Below is a small trained network, with its code and all its weights. Each question gives an input and a target symbol and asks what happens when units are switched off, that is, made to give their printed mean instead of their output.

import numpy as np


def w(rows, s, z=0):
    codes = np.array(rows[::2]) - 128.0
    scale = np.full(codes.shape[1], s)
    scale[-1] = z or s
    return codes * scale


def f(y):
    return y / 2 * (1 + np.tanh(0.7978845608 * (y + 0.044715 * y**3)))


def softmax(a):
    e = np.exp(a - a.max(-1, keepdims=True))
    return e / e.sum(-1, keepdims=True)


def log_softmax(a):
    a = a - a.max(-1, keepdims=True)
    return a - np.log(np.exp(a).sum(-1, keepdims=True))


def net(x, mask):
    ids = ['ΘΞΠΨβδεηλμστω'.index(c) for c in x.split()]
    T = len(ids)
    res = E[ids] + P[:T]
    u = 0
    for l in range(2):
        r = res
        for j in range(3):
            rows = slice(3 * j, 3 * j + 3)
            q, k, v = (r @ M[l][rows].T for M in (Q, K, V))
            z = softmax(np.where(np.tri(T) > 0, q @ k.T / 3**0.5, -1e9)) @ v
            o = O[l][rows]
            res = res + np.where(mask[u + j], z, o[:, -1]) @ o[:, :-1]
        u += 3
        y = f(res @ A[l][:, :-1].T + A[l][:, -1])
        res = res + np.where(mask[u : u + 4], y, B[l][:, -1]) @ B[l][:, :-1]
        u += 4
    return log_softmax(res[-1] @ U[:, :-1].T + U[:, -1])


Q, K, V, O, A, B = {}, {}, {}, {}, {}, {}
E = w([
[150,115,133,201,73,86,215,138],'Θ',
[129,172,152,122,133,106,111,58],'Ξ',
[123,126,151,150,98,123,159,41],'Π',
[145,150,199,83,104,249,143,161],'Ψ',
[121,92,163,55,194,94,116,120],'β',
[113,89,80,143,116,120,148,76],'δ',
[159,190,87,125,151,129,145,72],'ε',
[120,135,97,108,68,52,123,59],'η',
[144,123,148,161,175,160,114,70],'λ',
[88,112,131,103,112,106,76,96],'μ',
[103,117,163,106,144,111,221,188],'σ',
[80,84,82,135,146,164,106,110],'τ',
[123,130,59,134,168,99,96,94],'ω',
],0.019)
P = w([
[40,158,67,140,217,169,164,13],'0',
[130,130,116,137,125,148,165,126],'1',
[112,102,127,136,101,140,152,130],'2',
[121,107,108,125,104,131,137,137],'3',
[125,102,106,119,94,132,139,134],'4',
[124,102,127,136,103,140,141,120],'5',
[123,83,117,143,109,146,135,138],'6',
[116,93,100,122,88,140,134,134],'7',
[114,110,123,124,94,117,127,129],'8',
[115,112,121,138,106,131,130,120],'9',
[108,101,128,133,86,129,143,110],'10',
[101,116,95,111,78,116,129,128],'11',
[111,124,126,137,100,133,145,104],'12',
],0.011)
Q[0] = w([
[140,107,120,151,94,162,96,78],'L0H0',
[120,113,70,155,152,133,118,100],'L0H0',
[216,154,126,135,121,107,126,187],'L0H0',
[175,150,145,137,143,85,92,246],'L0H1',
[94,114,100,138,119,166,123,53],'L0H1',
[127,180,50,154,151,142,135,136],'L0H1',
[180,154,152,179,145,118,125,150],'L0H2',
[73,148,165,121,106,98,101,84],'L0H2',
[161,93,105,21,171,176,153,136],'L0H2',
],0.011)
K[0] = w([
[81,160,74,170,182,95,126,16],'L0H0',
[124,176,121,127,103,157,118,69],'L0H0',
[194,119,130,128,40,75,167,128],'L0H0',
[174,140,149,155,96,107,87,255],'L0H1',
[65,167,48,191,205,135,192,80],'L0H1',
[139,106,69,143,97,95,113,68],'L0H1',
[137,105,122,174,128,139,140,188],'L0H2',
[71,116,49,119,181,132,217,65],'L0H2',
[141,132,143,44,157,153,25,172],'L0H2',
],0.0091)
V[0] = w([
[217,86,185,181,138,146,72,228],'L0H0',
[127,153,180,215,191,78,50,120],'L0H0',
[187,107,253,120,125,131,139,187],'L0H0',
[199,84,114,194,113,160,227,115],'L0H1',
[197,208,212,140,23,78,127,67],'L0H1',
[102,199,167,195,135,203,196,67],'L0H1',
[115,108,144,216,153,116,244,163],'L0H2',
[123,121,184,99,71,166,79,135],'L0H2',
[114,75,114,145,75,203,135,148],'L0H2',
],0.0067)
O[0] = w([
[116,70,90,123,166,146,209,152,2],'L0H0',
[223,160,192,119,203,87,134,90,76],'L0H0',
[141,90,181,132,137,160,193,65,72],'L0H0',
[147,133,75,149,90,180,139,92,142],'L0H1',
[154,71,154,247,159,156,139,112,81],'L0H1',
[116,124,53,145,204,152,79,114,242],'L0H1',
[125,94,3,114,70,165,228,85,126],'L0H2',
[128,157,218,103,115,98,95,90,145],'L0H2',
[90,150,146,125,112,98,140,100,158],'L0H2',
],0.0077,0.0078)
A[0] = w([
[101,65,140,2,180,147,66,116,252],'L0N0',
[43,115,94,123,179,176,201,118,164],'L0N1',
[162,158,183,81,117,146,92,207,113],'L0N2',
[122,26,90,80,239,104,109,117,198],'L0N3',
],0.0075,0.0018)
B[0] = w([
[150,237,152,109,127,96,222,16,254],'L0N0',
[13,168,129,39,116,134,115,97,178],'L0N1',
[200,83,175,193,21,136,169,92,182],'L0N2',
[253,137,107,28,49,82,238,146,172],'L0N3',
],0.0058,0.0079)
Q[1] = w([
[161,77,137,61,159,150,113,151],'L1H0',
[93,153,149,90,161,222,198,144],'L1H0',
[200,32,171,138,108,143,255,216],'L1H0',
[108,101,96,174,197,42,50,45],'L1H1',
[124,147,84,112,162,160,62,84],'L1H1',
[70,146,46,102,157,112,72,122],'L1H1',
[105,49,44,122,125,216,42,162],'L1H2',
[83,68,177,68,138,182,194,210],'L1H2',
[40,154,80,117,158,28,67,69],'L1H2',
],0.0065)
K[1] = w([
[143,107,114,77,166,94,126,93],'L1H0',
[121,74,156,59,114,68,170,155],'L1H0',
[191,32,149,174,97,83,198,126],'L1H0',
[52,178,83,151,157,106,93,61],'L1H1',
[22,240,144,108,192,157,107,65],'L1H1',
[65,209,56,143,254,95,145,78],'L1H1',
[78,180,90,214,118,118,132,142],'L1H2',
[102,36,164,130,119,125,148,197],'L1H2',
[37,233,62,107,188,62,150,56],'L1H2',
],0.0074)
V[1] = w([
[115,110,143,111,189,122,111,88],'L1H0',
[139,107,96,196,254,125,132,127],'L1H0',
[102,134,102,79,172,47,157,146],'L1H0',
[167,127,106,192,132,27,49,152],'L1H1',
[183,99,65,155,65,127,200,150],'L1H1',
[186,143,191,151,188,121,102,110],'L1H1',
[157,143,82,102,173,192,140,227],'L1H2',
[200,126,93,127,178,146,141,65],'L1H2',
[131,124,161,69,151,55,209,144],'L1H2',
],0.0091)
O[1] = w([
[180,164,157,206,127,138,81,127,155],'L1H0',
[171,195,149,147,148,129,154,125,35],'L1H0',
[90,98,159,98,122,32,74,103,186],'L1H0',
[163,148,105,94,206,80,97,206,6],'L1H1',
[83,143,58,166,138,139,183,91,57],'L1H1',
[220,155,167,177,127,59,146,90,99],'L1H1',
[38,198,206,130,115,90,134,156,74],'L1H2',
[140,200,117,133,100,137,254,88,160],'L1H2',
[90,74,121,81,161,149,186,15,139],'L1H2',
],0.0082,0.015)
A[1] = w([
[58,36,158,52,130,122,125,74,253],'L1N0',
[95,112,78,146,57,255,142,96,59],'L1N1',
[107,184,84,176,170,111,90,220,146],'L1N2',
[161,94,92,134,107,137,131,75,19],'L1N3',
],0.0073,0.0025)
B[1] = w([
[95,202,146,214,201,201,87,80,253],'L1N0',
[183,74,191,134,150,51,171,103,241],'L1N1',
[137,68,135,103,148,176,254,223,159],'L1N2',
[77,144,228,46,159,199,169,140,167],'L1N3',
],0.0082,0.03)
U = w([
[137,77,84,152,143,85,193,80,163],'Θ',
[188,147,131,187,209,77,133,91,99],'Ξ',
[189,149,42,179,127,253,128,91,137],'Π',
[159,125,206,102,51,189,104,108,145],'Ψ',
[197,115,73,36,171,230,121,47,111],'β',
[98,101,100,25,97,225,124,125,193],'δ',
[94,190,194,119,132,132,181,158,3],'ε',
[164,51,143,79,224,148,107,123,92],'η',
[175,186,34,188,96,120,135,34,166],'λ',
[188,55,94,82,196,101,65,53,122],'μ',
[121,119,88,215,191,156,94,101,142],'σ',
[139,166,74,101,113,167,58,69,164],'τ',
[92,136,184,60,160,29,137,111,116],'ω',
],0.0053,0.005)

Each question gives the input, a string of symbols that net reads in full, and the target symbol t.
The units are the heads (3 rows each of Q, K, V and O) and the neurons (one row each of A and B). Each row of codes is followed by its name. A weight is (code - 128) times the scale printed after its matrix; where a second scale follows, it is the last column's (O, A, B and U).
mask holds one flag per unit, layer by layer, with each layer's heads first. A switched-off unit (its flag False) gives its mean, the last column of its rows in O or B, instead of its output. The means were averaged over made-up inputs and are rounded, as every weight is.
A unit's drop is (log p(t) with every unit on - log p(t) with that unit switched off) / (log p(t) with every unit on - log p(t) with every unit switched off).
The circuit of an input: a set's keep is (log p(t) with only the set's units on - log p(t) with every unit switched off) / (log p(t) with every unit on - log p(t) with every unit switched off). Starting from the 12 units with the biggest drops (on a tie, the unit counted first), units are removed one at a time, each time the one whose removal leaves the highest keep (on an exact tie, the one counted first), for as long as the keep stays at least 0.8.
units of the circuit, in order: the units of the circuit, biggest drop first
most important unit: the unit with the biggest drop
top k neurons: the k neurons with the biggest drops, biggest first
k most important neurons of layer l: the k neurons of layer l with the biggest drops, biggest first
which heads matter: for each layer, one digit per head in row order, 1 if its drop is at least 0.15 and else 0, layers parted by /
input β η Π, target β: top neuron => [L0N0]
input δ Θ δ Ξ, target δ: which heads matter => 101 / 011
input μ Ψ σ β Ψ Ψ Ψ ε σ λ, target μ: which heads matter => 110 / 011
input σ Ψ Ψ ω Ψ Ψ β μ ε, target σ: top 4 neurons => [L1N0; L0N1; L0N2; L0N3]
input μ λ Ψ σ Ψ ω, target μ: top 2 neurons => [L1N0; L0N0]
input β Π τ Π ω δ, target β: units of the circuit, in order => [L1H2; L0N0; L0H1]
input Ξ Ψ δ, target Ξ: units of the circuit, in order => [L0H0; L1H1; L1H0]
input Θ δ Ψ β β β ε, target Θ: top 2 neurons => [L1N1; L1N0]
input δ Ξ η Ψ Π λ Ξ Ψ Ξ Ψ ε τ, target δ: which heads matter => 100 / 011
input Π β τ Ψ σ ω, target Π: 2 most important neurons of layer 1 => [L1N1; L1N2]
input ω Ξ Ψ τ Π, target ω: units of the circuit, in order => [L0H0; L1H1; L1N0]
input β σ σ Ψ Θ β μ β β σ Θ, target Θ: units of the circuit, in order => [L1N1; L1H1; L0H2]
input Ψ δ δ Ψ β Ψ δ β Ψ Ψ δ Π Ξ, target Ψ: which heads matter => 010 / 010
input η δ Ψ Ξ β σ δ, target η: most important unit => L1H1
input β Ψ Ξ δ β η, target β: which heads matter => 010 / 001
input σ Ψ Ξ τ σ τ δ η, target σ: top 2 neurons => [L1N0; L0N1]
input Ξ Ψ Ψ δ Ψ ε, target Ξ: which heads matter => 110 / 110
input δ η Π, target δ: 3 most important neurons of layer 1 => [L1N0; L1N2; L1N1]
input Ψ Θ μ, target Ψ: which heads matter => 000 / 010
input τ μ ε, target τ: most important unit => L0H1
input Π Π ω β Ψ μ μ Ξ β Θ σ μ, target Π: 3 most important neurons of layer 1 => [L1N1; L1N2; L1N3]
input Ψ Ψ μ Ψ Ξ η Ψ ε ω Θ, target Θ: top 2 neurons => [L1N1; L1N0]
input σ Ψ Ψ β δ δ Ψ Ψ δ δ τ, target σ: top 3 neurons => [L1N0; L0N1; L1N1]
input η η ω Ψ Ψ β Ξ Ξ σ Ψ Π, target η: 3 most important neurons of layer 0 => [L0N0; L0N3; L0N2]
input σ Ξ ω Π Ψ β δ β Ψ ω Ψ Ψ μ, target σ: top 2 neurons => [L1N0; L0N1]
